Here is a tiny trained network, its code and every weight. The questions are about switching its units off for an input and a target symbol, where a switched-off unit gives its printed mean instead of its output.

import numpy as np


def w(rows, s, z=0):
    codes = np.array(rows[::2]) - 128.0
    scale = np.full(codes.shape[1], s)
    scale[-1] = z or s
    return codes * scale


def norm(h):
    return h / np.sqrt((h * h).mean(-1, keepdims=True) + 1e-5)


def f(y):
    return np.maximum(y, 0)


def softmax(a):
    e = np.exp(a - a.max(-1, keepdims=True))
    return e / e.sum(-1, keepdims=True)


def log_softmax(a):
    a = a - a.max(-1, keepdims=True)
    return a - np.log(np.exp(a).sum(-1, keepdims=True))


def net(x, mask):
    ids = ['αδεζηθλξπσφψω'.index(c) for c in x.split()]
    T = len(ids)
    res = E[ids] + P[:T]
    q, k, v = (norm(res) @ M[0].T for M in (Q, K, V))
    z = softmax(np.where(np.tri(T) > 0, q @ k.T / 4**0.5, -1e9)) @ v
    res = res + np.where(mask[0], z, O[0][:, -1]) @ O[0][:, :-1]
    y = f(norm(res) @ A[0][:, :-1].T + A[0][:, -1])
    res = res + np.where(mask[1:9], y, B[0][:, -1]) @ B[0][:, :-1]
    return log_softmax(norm(res)[-1] @ U[:, :-1].T + U[:, -1])


Q, K, V, O, A, B = {}, {}, {}, {}, {}, {}
E = w([
[97,103,21,152],'α',
[181,135,136,117],'δ',
[57,140,83,12],'ε',
[156,125,203,178],'ζ',
[152,175,128,160],'η',
[135,226,205,253],'θ',
[136,125,243,120],'λ',
[180,128,142,124],'ξ',
[176,129,133,127],'π',
[184,129,134,133],'σ',
[176,129,148,108],'φ',
[88,176,158,98],'ψ',
[183,128,134,121],'ω',
],0.016)
P = w([
[1,110,112,133],'0',
[185,144,122,117],'1',
[187,141,122,116],'2',
[188,135,119,119],'3',
[187,132,111,118],'4',
[190,134,117,117],'5',
[192,128,106,119],'6',
[189,129,116,113],'7',
[192,124,107,119],'8',
[192,125,109,116],'9',
[190,123,110,118],'10',
[191,124,111,117],'11',
],0.0071)
Q[0] = w([
[184,88,213,35],'h1',
[247,5,40,52],'h1',
[254,127,113,45],'h1',
[149,150,243,90],'h1',
],0.0082)
K[0] = w([
[75,70,177,85],'h1',
[6,5,85,157],'h1',
[5,111,170,119],'h1',
[137,107,186,175],'h1',
],0.011)
V[0] = w([
[234,163,75,176],'h1',
[167,178,29,202],'h1',
[132,198,254,189],'h1',
[122,86,142,241],'h1',
],0.0073)
O[0] = w([
[50,183,108,159,10],'h1',
[254,158,117,141,2],'h1',
[178,126,28,145,122],'h1',
[150,3,133,153,78],'h1',
],0.0075,0.0032)
A[0] = w([
[192,44,215,123,178],'n1',
[160,105,138,191,39],'n2',
[22,140,116,217,152],'n3',
[125,179,134,119,138],'n4',
[22,115,191,75,88],'n5',
[173,224,181,235,28],'n6',
[169,126,1,116,116],'n7',
[154,48,136,69,2],'n8',
],0.0098,0.0036)
B[0] = w([
[83,131,131,162,254],'n1',
[98,130,93,154,142],'n2',
[182,173,250,111,147],'n3',
[125,146,78,178,158],'n4',
[138,139,77,154,183],'n5',
[139,60,101,115,172],'n6',
[101,150,167,106,178],'n7',
[135,120,96,83,164],'n8',
],0.013,0.0089)
U = w([
[141,158,246,126,46],'α',
[171,80,203,159,60],'δ',
[48,122,39,55,27],'ε',
[140,45,98,208,117],'ζ',
[211,125,21,177,98],'η',
[236,134,154,178,251],'θ',
[11,114,181,167,113],'λ',
[95,51,106,107,99],'ξ',
[117,47,180,133,95],'π',
[194,107,180,48,174],'σ',
[157,57,75,114,81],'φ',
[96,220,81,154,228],'ψ',
[110,71,102,75,194],'ω',
],0.013,0.0027)

Each question gives the input, a string of symbols that net reads in full, and the target symbol t.
The units are the heads (4 rows each of Q, K, V and O) and the neurons (one row each of A and B). Each row of codes is followed by its name. A weight is (code - 128) times the scale printed after its matrix; where a second scale follows, it is the last column's (O, A, B and U).
mask holds one flag per unit, heads first, then neurons. A switched-off unit (its flag False) gives its mean, the last column of its rows in O or B, instead of its output. The means were averaged over made-up inputs and are rounded, as every weight is.
A unit's drop is (log p(t) with every unit on - log p(t) with that unit switched off) / (log p(t) with every unit on - log p(t) with every unit switched off).
The circuit of an input: a set's keep is (log p(t) with only the set's units on - log p(t) with every unit switched off) / (log p(t) with every unit on - log p(t) with every unit switched off). Starting from all 9 units, units are removed one at a time, each time the one whose removal leaves the highest keep (on an exact tie, the one counted first), for as long as the keep stays at least 0.8.
circuit, biggest first: the units of the circuit, biggest drop first
k most important neurons: the k neurons with the biggest drops, biggest first
drop when u is switched off: that unit's drop, to one decimal
input θ φ ξ φ, target η: 3 most important neurons -> (n3, n2, n6)
input σ π λ θ θ, target θ: circuit, biggest first -> (n3, n6, h1)
input α δ ω λ ξ ω ξ ω ψ δ ω ζ, target ζ: 2 most important neurons -> (n6, n2)
input ζ δ θ, target θ: 4 most important neurons -> (n3, n6, n1, n7)
input δ θ ψ ω α ω, target ψ: circuit, biggest first -> (h1, n4, n7)
input ψ δ ψ θ ξ φ η δ δ ε σ, target σ: circuit, biggest first -> (h1, n5, n7)
input ψ δ σ ω, target σ: circuit, biggest first -> (h1, n5, n7)
input σ ψ ω η ψ π ψ ζ ξ, target ζ: circuit, biggest first -> (n1)
input π ψ ψ ζ, target ζ: circuit, biggest first -> (h1, n6)
input α λ λ σ δ α, target λ: circuit, biggest first -> (n7, h1)
input ψ σ ω λ φ π, target σ: circuit, biggest first -> (h1, n5, n7)
input ψ η λ ω ψ η δ δ φ ξ λ λ, target λ: 3 most important neurons -> (n1, n6, n4)
input δ ω α η π δ, target ψ: circuit, biggest first -> (h1, n4, n5)
input φ δ ξ ψ ω π ζ ω ω, target ε: circuit, biggest first -> (h1)
input ψ ω ω ω ω α α η λ λ ψ ξ, target σ: 2 most important neurons -> (n5, n6)
input ψ ψ η ψ ζ η ξ, target σ: 3 most important neurons -> (n5, n6, n7)
input ψ ψ λ η θ δ η, target η: 3 most important neurons -> (n6, n1, n3)
input θ ω ζ φ, target η: drop when h1 is switched off -> 3.8
input δ ω η ψ δ η δ θ δ σ ξ, target ψ: drop when h1 is switched off -> 0.8
input ζ ψ θ λ π ξ θ ω α, target α: drop when n1 is switched off -> 0.1
